Here is a tiny trained network, its code and every weight. The questions are about switching its units off for an input and a class, where a switched-off unit gives its printed mean instead of its output.

import numpy as np


def w(rows, s, z=0):
    codes = np.array(rows[::2]) - 128.0
    scale = np.full(codes.shape[1], s)
    scale[-1] = z or s
    return codes * scale


def norm(h):
    return h / np.sqrt((h * h).mean(-1, keepdims=True) + 1e-5)


def f(y):
    return np.maximum(y, 0)


def log_softmax(a):
    a = a - a.max(-1, keepdims=True)
    return a - np.log(np.exp(a).sum(-1, keepdims=True))


def net(x, mask):
    res = np.array(x, float).reshape(1, 3) / 4 @ E
    u = 0
    for l in range(4):
        y = f(norm(res) @ A[l][:, :-1].T + A[l][:, -1])
        res = res + np.where(mask[u : u + 7], y, B[l][:, -1]) @ B[l][:, :-1]
        u += 7
    return log_softmax(norm(res)[-1] @ U[:, :-1].T + U[:, -1])


A, B = {}, {}
E = w([
[96,96,85,112,186,253],'x0',
[156,120,41,115,158,121],'x1',
[101,141,132,229,214,95],'x2',
],0.005)
A[0] = w([
[38,49,215,234,110,132,128],'0.n1',
[156,180,33,148,178,81,133],'0.n2',
[149,119,115,124,1,145,42],'0.n3',
[217,154,93,113,93,76,130],'0.n4',
[41,94,179,107,45,137,121],'0.n5',
[142,130,169,181,186,119,143],'0.n6',
[182,176,99,122,142,170,251],'0.n7',
],0.0072,0.0034)
B[0] = w([
[231,204,79,106,206,80,254],'0.n1',
[198,197,110,149,138,133,218],'0.n2',
[72,136,43,100,137,119,212],'0.n3',
[139,62,155,227,100,196,228],'0.n4',
[253,242,108,125,154,92,223],'0.n5',
[31,121,59,227,61,87,211],'0.n6',
[183,88,82,230,99,75,225],'0.n7',
],0.0055,0.0045)
A[1] = w([
[146,149,80,163,138,93,118],'1.n1',
[208,132,134,122,158,145,188],'1.n2',
[169,158,121,142,108,27,224],'1.n3',
[97,153,75,121,230,254,252],'1.n4',
[108,178,104,40,44,142,138],'1.n5',
[114,94,114,193,125,172,131],'1.n6',
[178,112,93,98,59,184,230],'1.n7',
],0.0069,0.0019)
B[1] = w([
[136,121,120,102,145,184,217],'1.n1',
[172,112,190,146,119,137,197],'1.n2',
[87,71,176,145,133,193,254],'1.n3',
[145,109,224,216,41,66,209],'1.n4',
[102,131,56,179,207,1,173],'1.n5',
[121,169,151,72,209,91,172],'1.n6',
[93,127,106,172,191,75,216],'1.n7',
],0.0061,0.0071)
A[2] = w([
[215,107,93,151,170,186,108],'2.n1',
[155,148,81,181,188,111,154],'2.n2',
[62,136,70,92,58,73,84],'2.n3',
[119,81,183,157,84,139,107],'2.n4',
[146,196,39,2,157,190,2],'2.n5',
[79,65,144,132,135,93,159],'2.n6',
[182,56,59,142,67,139,108],'2.n7',
],0.008,0.0066)
B[2] = w([
[116,130,203,45,80,142,181],'2.n1',
[97,144,114,58,132,139,254],'2.n2',
[66,111,88,147,206,141,134],'2.n3',
[133,50,90,172,129,179,150],'2.n4',
[225,56,159,206,254,201,128],'2.n5',
[100,64,87,136,98,161,160],'2.n6',
[162,201,142,168,167,53,163],'2.n7',
],0.0076,0.01)
A[3] = w([
[159,59,183,166,65,177,76],'3.n1',
[42,136,191,141,161,94,92],'3.n2',
[95,2,140,197,81,154,1],'3.n3',
[18,104,108,130,144,86,88],'3.n4',
[85,45,154,21,150,220,146],'3.n5',
[249,217,158,108,164,89,110],'3.n6',
[96,162,122,151,165,172,53],'3.n7',
],0.0079,0.003)
B[3] = w([
[73,129,72,103,160,62,188],'3.n1',
[142,98,94,64,96,150,179],'3.n2',
[50,25,182,198,2,121,194],'3.n3',
[105,193,81,14,155,147,194],'3.n4',
[25,165,230,38,42,220,149],'3.n5',
[205,99,184,158,173,154,255],'3.n6',
[158,92,101,118,117,45,161],'3.n7',
],0.0081,0.0061)
U = w([
[59,178,2,40,214,1,232],'0',
[252,111,234,180,217,73,223],'1',
[38,8,149,236,24,46,219],'2',
[68,177,230,19,69,228,175],'3',
[133,239,48,226,27,216,2],'4',
[140,218,67,165,21,186,2],'5',
[132,221,68,195,36,213,2],'6',
],0.0097,0.0078)

Each question gives the input, the list of numbers given to net, and the class t.
The units are the neurons (one row each of A and B). Each row of codes is followed by its name. A weight is (code - 128) times the scale printed after its matrix; where a second scale follows, it is the last column's (A, B and U).
mask holds one flag per neuron, layer by layer. A switched-off neuron (its flag False) gives its mean, the last column of its row in B, instead of its output. The means were averaged over made-up inputs and are rounded, as every weight is.
A unit's drop is (log p(t) with every unit on - log p(t) with that unit switched off) / (log p(t) with every unit on - log p(t) with every unit switched off).
The circuit of an input: a set's keep is (log p(t) with only the set's units on - log p(t) with every unit switched off) / (log p(t) with every unit on - log p(t) with every unit switched off). Starting from the 12 units with the biggest drops (on a tie, the unit counted first), units are removed one at a time, each time the one whose removal leaves the highest keep (on an exact tie, the one counted first), for as long as the keep stays at least 0.8.
units of the circuit, in order: the units of the circuit, biggest drop first
unit that matters most: the unit with the biggest drop
top k neurons: the k neurons with the biggest drops, biggest first
k most important neurons of layer l: the k neurons of layer l with the biggest drops, biggest first
input [0,-6,-4], class 1: units of the circuit, in order : (0.n5)
input [7,7,-3], class 1: units of the circuit, in order : (2.n7, 1.n4)
input [-5,0,-7], class 0: top 3 neurons : (0.n3, 0.n1, 1.n4)
input [5,-5,1], class 1: top 2 neurons : (0.n1, 1.n4)
input [5,-3,0], class 2: top 2 neurons : (1.n4, 2.n4)
input [5,-4,-4], class 2: 2 most important neurons of layer 1 : (1.n4, 1.n2)
input [-8,8,0], class 1: top 3 neurons : (0.n2, 2.n7, 1.n4)
input [0,-7,-5], class 1: top 2 neurons : (0.n5, 3.n6)
input [3,2,-2], class 3: 3 most important neurons of layer 1 : (1.n6, 1.n3, 1.n5)
input [8,-5,-8], class 0: 4 most important neurons of layer 1 : (1.n5, 1.n7, 1.n3, 1.n4)
input [-1,-7,7], class 0: 4 most important neurons of layer 0 : (0.n6, 0.n5, 0.n2, 0.n1)
input [6,1,-8], class 0: top 3 neurons : (1.n5, 0.n1, 1.n7)
input [7,-8,0], class 1: top 4 neurons : (0.n1, 0.n5, 1.n4, 1.n3)
input [-1,-4,4], class 0: 4 most important neurons of layer 2 : (2.n2, 2.n7, 2.n6, 2.n4)
input [0,8,7], class 1: unit that matters most : 0.n2
input [7,1,-6], class 2: top 4 neurons : (1.n4, 0.n1, 0.n6, 3.n3)
input [-5,6,0], class 1: top 3 neurons : (0.n2, 1.n4, 2.n7)
input [-5,8,-7], class 1: top 4 neurons : (0.n4, 2.n7, 0.n6, 0.n7)
input [-6,3,7], class 0: top 2 neurons : (0.n6, 1.n4)
input [2,-3,1], class 3: unit that matters most : 2.n1
input [0,-7,7], class 0: 3 most important neurons of layer 0 : (0.n6, 0.n5, 0.n2)
